Below are the code and all the weights of a small trained network. Each question names an input and a class and asks about switching units off, where a switched-off unit gives its printed mean instead of its output.

import numpy as np


def w(rows, s, z=0):
    codes = np.array(rows[::2]) - 128.0
    scale = np.full(codes.shape[1], s)
    scale[-1] = z or s
    return codes * scale


def norm(h):
    return h / np.sqrt((h * h).mean(-1, keepdims=True) + 1e-5)


def f(y):
    return y / 2 * (1 + np.tanh(0.7978845608 * (y + 0.044715 * y**3)))


def log_softmax(a):
    a = a - a.max(-1, keepdims=True)
    return a - np.log(np.exp(a).sum(-1, keepdims=True))


def net(x, mask):
    res = np.array(x, float).reshape(1, 3) / 4 @ E
    u = 0
    for l in range(2):
        y = f(norm(res) @ A[l][:, :-1].T + A[l][:, -1])
        res = res + np.where(mask[u : u + 6], y, B[l][:, -1]) @ B[l][:, :-1]
        u += 6
    return log_softmax(norm(res)[-1] @ U[:, :-1].T + U[:, -1])


A, B = {}, {}
E = w([
[227,190,138,56,132,79,179],'x0',
[184,84,165,97,2,158,61],'x1',
[114,27,138,110,80,125,187],'x2',
],0.0034)
A[0] = w([
[178,148,120,86,131,111,148,31],'L0N0',
[254,126,126,51,66,109,164,88],'L0N1',
[192,171,130,119,115,103,180,18],'L0N2',
[110,61,128,122,91,133,181,42],'L0N3',
[120,127,130,123,84,120,137,103],'L0N4',
[155,83,131,134,31,144,74,3],'L0N5',
],0.0089,0.0027)
B[0] = w([
[152,138,122,84,157,193,165,154],'L0N0',
[147,164,182,254,41,149,117,254],'L0N1',
[163,139,75,52,139,156,155,165],'L0N2',
[52,165,119,188,131,31,131,163],'L0N3',
[125,102,190,124,201,149,127,138],'L0N4',
[181,19,119,60,197,125,30,210],'L0N5',
],0.0088,0.0083)
A[1] = w([
[29,47,111,115,139,126,209,2],'L1N0',
[58,177,109,138,121,96,60,121],'L1N1',
[142,9,157,102,100,157,80,72],'L1N2',
[75,98,131,157,128,92,173,64],'L1N3',
[98,105,182,202,116,115,132,91],'L1N4',
[100,25,120,30,153,130,58,75],'L1N5',
],0.012,0.0022)
B[1] = w([
[134,17,81,138,146,224,182,178],'L1N0',
[101,164,126,148,122,166,72,183],'L1N1',
[125,53,171,97,169,103,53,254],'L1N2',
[146,96,122,175,81,153,174,165],'L1N3',
[109,118,104,91,178,29,170,206],'L1N4',
[50,221,87,16,10,161,215,232],'L1N5',
],0.013,0.0083)
U = w([
[118,126,139,179,102,35,173,87],'0',
[87,60,71,170,143,169,184,181],'1',
[163,71,184,140,122,82,59,159],'2',
[63,184,102,168,153,152,56,139],'3',
[63,111,125,11,87,122,104,165],'4',
[196,183,151,160,66,158,159,161],'5',
[117,125,138,124,140,117,132,2],'6',
[158,168,91,66,196,116,165,133],'7',
],0.013,0.0045)

Each question gives the input, the list of numbers given to net, and the class t.
The units are the neurons (one row each of A and B). Each row of codes is followed by its name. A weight is (code - 128) times the scale printed after its matrix; where a second scale follows, it is the last column's (A, B and U).
mask holds one flag per neuron, layer by layer. A switched-off neuron (its flag False) gives its mean, the last column of its row in B, instead of its output. The means were averaged over made-up inputs and are rounded, as every weight is.
A unit's drop is (log p(t) with every unit on - log p(t) with that unit switched off) / (log p(t) with every unit on - log p(t) with every unit switched off).
The circuit of an input: a set's keep is (log p(t) with only the set's units on - log p(t) with every unit switched off) / (log p(t) with every unit on - log p(t) with every unit switched off). Starting from all 12 units, units are removed one at a time, each time the one whose removal leaves the highest keep (on an exact tie, the one counted first), for as long as the keep stays at least 0.8.
circuit, biggest first: the units of the circuit, biggest drop first
top k neurons: the k neurons with the biggest drops, biggest first
k most important neurons of layer l: the k neurons of layer l with the biggest drops, biggest first
input [4,-1,4], class 5: top 3 neurons => [L1N2; L0N2; L0N0]
input [4,-5,-5], class 7: circuit, biggest first => [L0N1; L0N5; L1N5; L1N2]
input [1,6,-6], class 2: top 2 neurons => [L0N1; L1N5]
input [2,-5,1], class 1: circuit, biggest first => [L0N5; L0N1; L1N0]
input [-2,-1,-3], class 3: circuit, biggest first => [L0N5; L0N1; L1N1; L1N5]
input [0,-5,6], class 1: circuit, biggest first => [L0N1; L1N0]
input [0,-4,-7], class 3: top neuron => [L0N5]
input [-1,-8,-5], class 3: top 3 neurons => [L0N5; L0N1; L1N5]
input [5,2,5], class 0: circuit, biggest first => [L0N1; L1N4]
input [4,-8,-5], class 7: 3 most important neurons of layer 1 => [L1N5; L1N2; L1N1]
input [0,1,-3], class 3: top 3 neurons => [L0N5; L0N1; L1N5]
input [5,-5,-8], class 7: circuit, biggest first => [L0N1; L1N5; L1N2]
input [1,-6,0], class 1: top 4 neurons => [L0N5; L0N1; L1N5; L1N2]
input [1,2,-2], class 2: circuit, biggest first => [L1N5]
input [-7,-2,2], class 1: top 2 neurons => [L0N5; L0N1]
input [2,7,5], class 2: top 2 neurons => [L0N1; L0N5]
input [2,6,5], class 2: top 3 neurons => [L0N1; L0N5; L1N5]
input [6,-1,8], class 0: 2 most important neurons of layer 1 => [L1N4; L1N5]
input [-3,-8,2], class 1: 2 most important neurons of layer 0 => [L0N1; L0N5]
input [4,-5,4], class 1: circuit, biggest first => [L1N2]
input [0,-3,5], class 1: top 2 neurons => [L0N1; L1N0]
input [0,2,4], class 2: top 3 neurons => [L0N1; L0N5; L0N3]
input [0,0,7], class 0: 3 most important neurons of layer 0 => [L0N3; L0N2; L0N0]
input [1,8,5], class 2: top 3 neurons => [L0N1; L1N2; L0N2]
input [0,0,0], class 0: 4 most important neurons of layer 0 => [L0N5; L0N0; L0N2; L0N3]
input [-4,0,6], class 1: circuit, biggest first => [L0N1; L1N0]
